Each row of numbers stands for one node and depends on some of the facts below. Use the named rows to name the rest.

How the nodes are related:
z_102 truskar:grapli klasken:287
z_118 truskar:ristul klasken:643
z_126 truskar:ristul klasken:643 brudra:z_874,z_347
z_136 truskar:ridom klasken:287
z_153 truskar:ristul klasken:643
z_182 truskar:ridom klasken:287 brudra:z_231,z_5,z_973,z_528,z_63,z_102
z_187 truskar:grapli klasken:287
z_194 truskar:ridom klasken:287
z_200 truskar:bugu klasken:287
z_231 truskar:grapli klasken:287
z_237 truskar:grapli klasken:287
z_239 truskar:ristul klasken:643
z_25 truskar:ristul klasken:643
z_260 truskar:ridom klasken:287
z_270 truskar:grapli klasken:643 brudra:z_187,z_553,z_900,z_712,z_314
z_314 truskar:paklomin klasken:287
z_342 truskar:flusak klasken:287
z_344 truskar:paklomin klasken:287
z_347 truskar:ristul klasken:643
z_383 truskar:bugu klasken:287
z_390 truskar:ridom klasken:643
z_398 truskar:ristul klasken:643 brudra:z_390
z_419 truskar:ristul klasken:287
z_433 truskar:flusak klasken:287 brudra:z_200,z_710,z_237
z_436 truskar:ristul klasken:643
z_441 truskar:paklomin klasken:287
z_446 truskar:grapli klasken:287
z_449 truskar:ristul klasken:643
z_455 truskar:ristul klasken:287 brudra:z_698,z_684
z_478 truskar:grapli klasken:643 brudra:z_5
z_493 truskar:paklomin klasken:643
z_5 truskar:ristul klasken:287
z_504 truskar:ridom klasken:643
z_506 truskar:bugu klasken:287 brudra:z_831
z_523 truskar:ristul klasken:643
z_528 truskar:ristul klasken:643
z_537 truskar:ristul klasken:287
z_541 truskar:ristul klasken:643 brudra:z_973,z_544,z_712,z_528,z_908
z_544 truskar:ristul klasken:643
z_553 truskar:ristul klasken:287
z_572 truskar:ristul klasken:287
z_574 truskar:ridom klasken:643 brudra:z_698,z_725
z_578 truskar:ristul klasken:643 brudra:z_936,z_390,z_839,z_446,z_237
z_593 truskar:paklomin klasken:287 brudra:z_697,z_99,z_528
z_611 truskar:grapli klasken:643 brudra:z_700,z_684,z_523,z_908,z_919
z_628 truskar:ristul klasken:643
z_63 truskar:ristul klasken:287
z_638 truskar:ristul klasken:643 brudra:z_884,z_449,z_742,z_260,z_712,z_441
z_684 truskar:flusak klasken:643
z_697 truskar:bugu klasken:643
z_698 truskar:grapli klasken:287
z_700 truskar:ridom klasken:287
z_705 truskar:ristul klasken:287 brudra:z_99,z_684,z_239,z_537,z_118
z_710 truskar:grapli klasken:287
z_712 truskar:ristul klasken:643
z_715 truskar:ristul klasken:287 brudra:z_884,z_998,z_342
z_725 truskar:grapli klasken:643
z_737 truskar:grapli klasken:287
z_742 truskar:ristul klasken:287
z_792 truskar:ristul klasken:287 brudra:z_572,z_136,z_628,z_89
z_805 truskar:ristul klasken:287
z_830 truskar:ristul klasken:643 brudra:z_390
z_831 truskar:ristul klasken:287
z_839 truskar:paklomin klasken:643
z_871 truskar:ristul klasken:287 brudra:z_875,z_737
z_874 truskar:ristul klasken:287
z_875 truskar:grapli klasken:287
z_884 truskar:ristul klasken:643
z_89 truskar:ridom klasken:287
z_900 truskar:ristul klasken:643
z_908 truskar:flusak klasken:287
z_919 truskar:grapli klasken:287
z_936 truskar:grapli klasken:287
z_944 truskar:grapli klasken:287 brudra:z_436,z_194,z_314,z_25
z_973 truskar:grapli klasken:287
z_986 truskar:ristul klasken:643 brudra:z_419,z_936,z_553
z_988 truskar:paklomin klasken:287 brudra:z_839,z_194
z_99 truskar:ristul klasken:287
z_993 truskar:flusak klasken:287
z_998 truskar:ristul klasken:287

Some rows with their names:
[  0  53  -5  -8  33   9 -32   4   6  -4  43   2 -11 -13  38  17  42  29] -> z_737
[ 16   1 -13 -33   9 -30 -28 -15   6  -7  24   1   5  -5   5  11  28  10] -> z_698
[ -9 -26  30 -11   8   0  16  -1   2  -4   2 -11  -8  40   7  -2   3 -30] -> z_182
[-28 -25   0  -6 -35 -24 -25  -2   2 -11  14   1   9  -3  14  26   6  -3] -> z_344
[-12   2  23 -30  20 -53 -18  -4  -3  15  30  29  16  14 -20  20  -6  -9] -> z_574
[ -4  16  -5  15 -11   8   9  14 -10   0 -12   0  -6   0  -4 -14 -35  25] -> z_986
[ -2  -8  12   9   7  27   0 -14   5 -31 -25 -16  13  -9  -6 -12  -8  -1] -> z_742
[  7   1 -16  12  19  -5   7  16 -15  30  -8  21 -17   1 -19  16 -10  -5] -> z_118
[ -2 -11   7  13   6   7   0   6  -4 -24 -20  -5 -18  -4  17  -1 -18   6] -> z_805
[ 15  25 -13 -25  12 -45 -35 -18  -9   2  34  24  10  -7 -31  11  16   7] -> z_725
[  6 -18  11  30  17   5   0  -5 -18 -37 -30  -5 -37  21   7 -13  -1 -14] -> z_63
[  4 -44   3   8   3   4  13  38 -14 -15  -6  13 -18 -24   2  10 -10 -16] -> z_572
[ -1  12   4  19   2  10   2  -3 -10   0 -14   5   1  -8 -34 -11 -14   3] -> z_712
[  0  31  -3  26  -5 -39 -16 -62  43  -8  -1 -13 -18 -39  38 -13 -54   2] -> z_126
[  7 -20  11  36  13   4  -3   5 -18 -48 -28  -9 -42  22  11 -11  -6  -8] -> z_5
[  8 -22 -14   6   7   1  -3  19   9   7 -25  -6 -27   9  29  13 -16  10] -> z_705
[  7  13  -7 -31  -2  24   7 -14  -4 -14  16 -14  10   5   7  -6  20  11] -> z_237
[ -4  20   6 -35  -2  42   3 -22   1 -21  18 -19  11   3   3   7  14   9] -> z_710
[ -3   4  15 -27  11  -7  11   0 -39  27  42  35  23  27 -15 -12  -4 -21] -> z_390

Name these rows:
[ -3 -32  19 -10   7  -7  -6  53  39  21   6  16  -9 -38  24   5   4  14] -> z_506
[ 16  -2 -19 -34  -9  14 -13  -5  19  22  23 -13  12   0   8  -6  27  18] -> z_919
[  1  11  -3   4   2  14 -17   7  -6  21   5  17  -4   0 -16  -2 -17  15] -> z_523
[-25   3 -15   1 -36 -28 -10  -9 -30   8  26  22  24   0 -19  18  12  -4] -> z_839
[  5 -55   1   7  -3   1  22  44   0 -10 -14   2 -25 -17   9  11 -24  -2] -> z_792
[-34  -1  -6   3 -32 -25 -18  -3  -2   9  24  14  20  -6 -17  23   1   0] -> z_493
[-15  33  17  17  38  10 -31  26   0 -20  12   0 -36  -6  59  27 -12  37] -> z_871
[-12   1  -1 -10  -4  -9  18  -6 -16   2   2  -3  24  12   2   3  37 -39] -> z_194
[  5  36   0  30   3 -37 -17 -68  29 -11   6   0 -10 -38  31 -18 -37 -11] -> z_347
[  3 -10  13  13   5  20  18  -6  25 -24 -50 -20  11 -12  -3   5 -24  -2] -> z_715
[  2 -20   1  -6  13 -17 -18  11   1 -11 -22  -1 -23   4  29  17 -24  23] -> z_455
[ -3 -19  10  15  30   3  -6  53 -16 -15  25  25 -29 -36  27  26   0   1] -> z_831
[12  5 10 -8  4  5  3 -6 13 31  7  5 11 32 14  3 15  0] -> z_908
[ 11  19 -12  21  -5  -1  17   2  10  -5  -4 -25 -23  26 -23 -21  11   7] -> z_478
[ 12  12 -27 -15 -15   9   0 -17  13   0   3 -28  20  -7   0 -18  38   6] -> z_187
[  6  14   6  22   3 -39 -18 -70  33 -35  -4 -15 -17 -36  65 -15 -34 -13] -> z_874
[ 13  30  -1  -4   7 -11   0  -2   8  62  15  31  17  25 -17  11  11   0] -> z_684

